Below is a small trained network, with its code and all its weights. Each question gives an input and a class and asks what happens when units are switched off, that is, made to give their printed mean instead of their output.

import numpy as np


def w(rows, s, z=0):
    codes = np.array(rows[::2]) - 128.0
    scale = np.full(codes.shape[1], s)
    scale[-1] = z or s
    return codes * scale


def f(y):
    return np.maximum(y, 0)


def log_softmax(a):
    a = a - a.max(-1, keepdims=True)
    return a - np.log(np.exp(a).sum(-1, keepdims=True))


def net(x, mask):
    res = np.array(x, float).reshape(1, 2) / 4 @ E
    y = f(res @ A[0][:, :-1].T + A[0][:, -1])
    res = res + np.where(mask, y, B[0][:, -1]) @ B[0][:, :-1]
    return log_softmax(res[-1] @ U[:, :-1].T + U[:, -1])


A, B = {}, {}
E = w([
[171,253,146],'x0',
[251,79,109],'x1',
],0.0076)
A[0] = w([
[197,100,122,99],'N1',
[24,173,128,86],'N2',
[180,108,140,98],'N3',
[123,111,103,113],'N4',
[113,69,136,106],'N5',
[198,109,116,130],'N6',
[194,249,131,96],'N7',
[167,111,129,115],'N8',
[128,130,120,119],'N9',
[140,127,127,249],'N10',
[128,126,140,115],'N11',
[200,130,114,96],'N12',
[93,2,120,87],'N13',
],0.021,0.011)
B[0] = w([
[97,152,179,191],'N1',
[56,181,181,226],'N2',
[105,153,163,169],'N3',
[140,138,129,143],'N4',
[150,160,113,180],'N5',
[85,138,157,204],'N6',
[202,187,95,240],'N7',
[112,138,158,165],'N8',
[128,128,129,128],'N9',
[70,12,2,249],'N10',
[128,126,125,128],'N11',
[92,172,165,184],'N12',
[187,196,106,246],'N13',
],0.06,0.011)
U = w([
[244,184,105,113],'0',
[56,144,233,81],'1',
[129,34,81,253],'2',
[176,90,174,79],'3',
],0.011,0.0055)

Each question gives the input, the list of numbers given to net, and the class t.
The units are the neurons (one row each of A and B). Each row of codes is followed by its name. A weight is (code - 128) times the scale printed after its matrix; where a second scale follows, it is the last column's (A, B and U).
mask holds one flag per neuron, in row order. A switched-off neuron (its flag False) gives its mean, the last column of its row in B, instead of its output. The means were averaged over made-up inputs and are rounded, as every weight is.
A unit's drop is (log p(t) with every unit on - log p(t) with that unit switched off) / (log p(t) with every unit on - log p(t) with every unit switched off).
The circuit of an input: a set's keep is (log p(t) with only the set's units on - log p(t) with every unit switched off) / (log p(t) with every unit on - log p(t) with every unit switched off). Starting from the 12 units with the biggest drops (on a tie, the unit counted first), units are removed one at a time, each time the one whose removal leaves the highest keep (on an exact tie, the one counted first), for as long as the keep stays at least 0.8.
units of the circuit, in order: the units of the circuit, biggest drop first
k most important neurons: the k neurons with the biggest drops, biggest first
drop of u: that unit's drop, to one decimal
input [-8,-7], class 0: units of the circuit, in order => N13
input [6,8], class 1: 4 most important neurons => N6, N12, N1, N13
input [-3,3], class 2: units of the circuit, in order => N7, N2
input [-2,3], class 2: units of the circuit, in order => N2, N7
input [0,-3], class 2: 2 most important neurons => N1, N12
input [-6,7], class 1: 2 most important neurons => N7, N1
input [2,-4], class 1: 2 most important neurons => N2, N10
input [-7,-7], class 0: 4 most important neurons => N13, N6, N5, N1
input [-2,-3], class 2: 4 most important neurons => N7, N1, N12, N6
input [-8,-8], class 0: 3 most important neurons => N13, N5, N6
input [-3,5], class 1: drop of N7 => 0.5
input [-2,2], class 2: drop of N7 => 0.1
input [-7,-3], class 0: drop of N13 => 0.3
input [-7,-4], class 0: most important neuron => N13
